Below is a small trained network, with its code and all its weights. Each question gives an input and a target symbol and asks what happens when units are switched off, that is, made to give their printed mean instead of their output.

import numpy as np


def w(rows, s, z=0):
    codes = np.array(rows[::2]) - 128.0
    scale = np.full(codes.shape[1], s)
    scale[-1] = z or s
    return codes * scale


def norm(h):
    return h / np.sqrt((h * h).mean(-1, keepdims=True) + 1e-5)


def softmax(a):
    e = np.exp(a - a.max(-1, keepdims=True))
    return e / e.sum(-1, keepdims=True)


def log_softmax(a):
    a = a - a.max(-1, keepdims=True)
    return a - np.log(np.exp(a).sum(-1, keepdims=True))


def net(x, mask):
    ids = ['ΓΔΛΞΠΩβεημτφ'.index(c) for c in x.split()]
    T = len(ids)
    res = E[ids] + P[:T]
    u = 0
    for l in range(3):
        r = norm(res)
        for j in range(2):
            rows = slice(2 * j, 2 * j + 2)
            q, k, v = (r @ M[l][rows].T for M in (Q, K, V))
            z = softmax(np.where(np.tri(T) > 0, q @ k.T / 2**0.5, -1e9)) @ v
            o = O[l][rows]
            res = res + np.where(mask[u + j], z, o[:, -1]) @ o[:, :-1]
        u += 2
    return log_softmax(norm(res)[-1] @ U[:, :-1].T + U[:, -1])


Q, K, V, O = {}, {}, {}, {}
E = w([
[114,102,107,124,129,119,133,104,134,123,149],'Γ',
[117,126,73,122,131,113,154,93,93,134,141],'Δ',
[119,118,180,124,160,89,127,127,175,91,163],'Λ',
[101,146,118,97,136,90,103,145,146,74,147],'Ξ',
[108,128,84,112,130,115,122,104,152,121,131],'Π',
[148,153,97,145,123,89,94,96,93,103,168],'Ω',
[181,136,114,230,120,113,135,168,147,114,128],'β',
[106,190,159,128,116,213,126,134,106,101,155],'ε',
[195,139,124,82,111,102,171,119,127,92,105],'η',
[162,130,91,129,114,174,110,104,170,144,110],'μ',
[166,96,131,128,182,162,131,118,103,107,128],'τ',
[112,159,149,134,253,81,77,122,159,126,55],'φ',
],0.028)
P = w([
[89,81,132,123,122,152,68,131,166,2,116],'0',
[118,203,137,97,151,145,188,219,151,155,139],'1',
[80,177,60,186,162,121,147,113,126,50,112],'2',
[118,62,177,126,112,94,33,68,75,141,121],'3',
[142,145,148,91,135,131,163,137,156,170,125],'4',
[115,139,100,216,165,119,153,41,121,113,105],'5',
],0.017)
Q[0] = w([
[107,156,95,175,143,149,157,65,156,6,106],'0.h1',
[150,140,150,126,118,126,59,122,91,150,155],'0.h1',
[135,102,125,69,114,122,115,198,149,195,118],'0.h2',
[130,129,84,158,119,152,174,92,185,61,133],'0.h2',
],0.013)
K[0] = w([
[183,149,205,90,171,182,112,2,153,180,48],'0.h1',
[186,175,136,203,107,100,53,164,105,115,205],'0.h1',
[70,128,56,83,117,101,113,195,219,158,84],'0.h2',
[201,35,156,133,100,168,227,98,146,127,214],'0.h2',
],0.0089)
V[0] = w([
[62,106,168,62,128,67,173,163,86,111,62],'0.h1',
[184,129,107,144,130,83,91,95,131,170,96],'0.h1',
[151,104,133,188,218,140,78,97,126,123,39],'0.h2',
[178,135,114,110,254,139,104,119,107,182,125],'0.h2',
],0.0088)
O[0] = w([
[117,126,255,138,93,159,86,82,189,106,9,106],'0.h1',
[194,155,150,115,132,153,18,155,112,133,166,3],'0.h1',
[54,178,168,157,113,105,112,127,114,208,44,143],'0.h2',
[69,184,51,65,130,147,148,141,99,118,60,91],'0.h2',
],0.011,0.0045)
Q[1] = w([
[116,48,193,49,70,108,105,176,69,189,133],'1.h1',
[114,108,88,103,114,145,180,255,209,172,95],'1.h1',
[189,127,80,80,132,129,149,167,159,166,137],'1.h2',
[70,77,114,192,191,100,98,72,8,102,120],'1.h2',
],0.0083)
K[1] = w([
[184,130,156,166,78,181,141,164,2,56,114],'1.h1',
[147,31,110,80,174,139,167,148,183,84,94],'1.h1',
[129,72,68,99,96,81,193,183,185,117,120],'1.h2',
[85,240,207,153,123,123,122,96,57,127,231],'1.h2',
],0.0082)
V[1] = w([
[125,141,109,156,216,150,118,113,145,160,76],'1.h1',
[40,119,142,134,131,255,104,143,123,102,170],'1.h1',
[84,204,174,140,142,139,138,109,138,118,165],'1.h2',
[136,153,117,144,61,174,115,83,98,175,143],'1.h2',
],0.0095)
O[1] = w([
[154,106,138,188,120,190,131,136,105,142,152,108],'1.h1',
[174,169,253,109,87,67,61,54,150,144,112,243],'1.h1',
[131,103,89,143,131,83,118,91,151,79,152,253],'1.h2',
[123,98,130,66,151,90,205,146,183,65,100,51],'1.h2',
],0.013,0.0048)
Q[2] = w([
[126,120,120,163,244,142,74,97,50,63,62],'2.h1',
[137,48,188,65,93,129,66,231,58,161,124],'2.h1',
[55,115,121,52,112,169,149,56,76,190,164],'2.h2',
[178,123,104,180,137,146,118,100,87,129,68],'2.h2',
],0.011)
K[2] = w([
[194,115,141,127,255,46,89,145,70,183,63],'2.h1',
[74,164,154,228,98,99,131,212,141,95,177],'2.h1',
[87,89,114,15,71,191,143,123,65,179,165],'2.h2',
[189,98,96,186,157,126,140,102,78,139,51],'2.h2',
],0.0097)
V[2] = w([
[99,156,134,76,138,142,84,106,105,101,179],'2.h1',
[101,137,149,147,246,126,123,110,172,136,134],'2.h1',
[134,193,91,150,182,112,152,109,130,136,127],'2.h2',
[174,115,120,85,99,172,142,135,125,148,119],'2.h2',
],0.013)
O[2] = w([
[100,92,110,149,96,155,169,220,103,124,67,245],'2.h1',
[135,169,98,166,248,162,127,193,151,102,122,190],'2.h1',
[122,76,194,121,86,128,25,60,129,114,113,193],'2.h2',
[101,164,171,210,129,70,110,147,167,49,132,3],'2.h2',
],0.011,0.0045)
U = w([
[79,96,127,120,98,161,43,189,183,79,68,8],'Γ',
[78,86,166,90,180,148,169,148,182,226,147,165],'Δ',
[139,161,122,206,91,97,124,176,188,210,92,177],'Λ',
[103,175,52,85,107,187,100,100,255,200,87,65],'Ξ',
[105,101,105,34,135,160,55,210,92,114,125,234],'Π',
[172,139,95,57,121,182,210,134,77,168,48,144],'Ω',
[76,191,204,151,103,173,166,154,45,173,123,251],'β',
[96,115,102,190,143,98,233,131,143,22,93,40],'ε',
[144,100,187,100,81,113,72,45,154,113,106,148],'η',
[166,195,84,146,148,102,90,136,90,166,237,162],'μ',
[49,251,85,113,179,87,112,125,120,152,14,108],'τ',
[186,122,167,164,244,197,78,139,150,78,120,8],'φ',
],0.0065,0.0018)

Each question gives the input, a string of symbols that net reads in full, and the target symbol t.
The units are the heads (2 rows each of Q, K, V and O). Each row of codes is followed by its name. A weight is (code - 128) times the scale printed after its matrix; where a second scale follows, it is the last column's (O and U).
mask holds one flag per head, layer by layer. A switched-off head (its flag False) gives its mean, the last column of its rows in O, instead of its output. The means were averaged over made-up inputs and are rounded, as every weight is.
A unit's drop is (log p(t) with every unit on - log p(t) with that unit switched off) / (log p(t) with every unit on - log p(t) with every unit switched off).
The circuit of an input: a set's keep is (log p(t) with only the set's units on - log p(t) with every unit switched off) / (log p(t) with every unit on - log p(t) with every unit switched off). Starting from all 6 units, units are removed one at a time, each time the one whose removal leaves the highest keep (on an exact tie, the one counted first), for as long as the keep stays at least 0.8.
circuit, biggest first: the units of the circuit, biggest drop first
most important unit: the unit with the biggest drop
heads that matter: for each layer, one digit per head in row order, 1 if its drop is at least 0.15 and else 0, layers parted by /
drop of u: that unit's drop, to one decimal
input Ω Π Γ ε τ, target φ: most important unit => 2.h2
input Γ Ξ Ξ η τ Λ, target τ: heads that matter => 01 / 00 / 00
input ε φ ε Γ φ η, target φ: circuit, biggest first => [2.h1 0.h1]
input β φ Δ, target φ: heads that matter => 10 / 10 / 10
input η ε Ω, target η: heads that matter => 00 / 00 / 11
input Γ η η Ξ, target Γ: circuit, biggest first => [0.h1 1.h1]
input ε ε η η η Ω, target η: circuit, biggest first => [0.h1 2.h1]
input ε μ ε μ Ξ η, target μ: heads that matter => 10 / 00 / 00
input ε η φ η Π, target Γ: circuit, biggest first => [2.h2 1.h2 0.h2 2.h1]
input η ε β ε Ξ, target Π: circuit, biggest first => [1.h2 0.h2 1.h1]
input μ Γ Λ η ε Π, target η: circuit, biggest first => [0.h1 2.h1]
input Δ ε Ω ε ε ε, target ε: heads that matter => 10 / 01 / 00
input μ ε Δ, target μ: heads that matter => 11 / 00 / 00
input μ ε Π, target μ: circuit, biggest first => [0.h1]
input η Ξ Γ η φ Γ, target φ: circuit, biggest first => [0.h1 2.h1]
input Ξ β Π Γ, target μ: heads that matter => 10 / 00 / 10
input Ω τ η Γ, target Π: circuit, biggest first => [0.h1 1.h1]
input Ξ β Ξ Γ Γ, target ε: heads that matter => 01 / 01 / 01
input μ φ μ Π ε η, target η: heads that matter => 11 / 01 / 11
input Λ Γ β τ ε Δ, target τ: heads that matter => 01 / 00 / 00
input η τ β Ω, target Π: heads that matter => 11 / 11 / 00
input β Ω Ξ Λ φ Π, target φ: circuit, biggest first => [2.h1]
input Λ η β Ω, target Π: drop of 0.h1 => 0.4
input Δ φ η Λ, target τ: drop of 2.h1 => 0.1
input μ Δ ε, target μ: drop of 0.h1 => 0.7
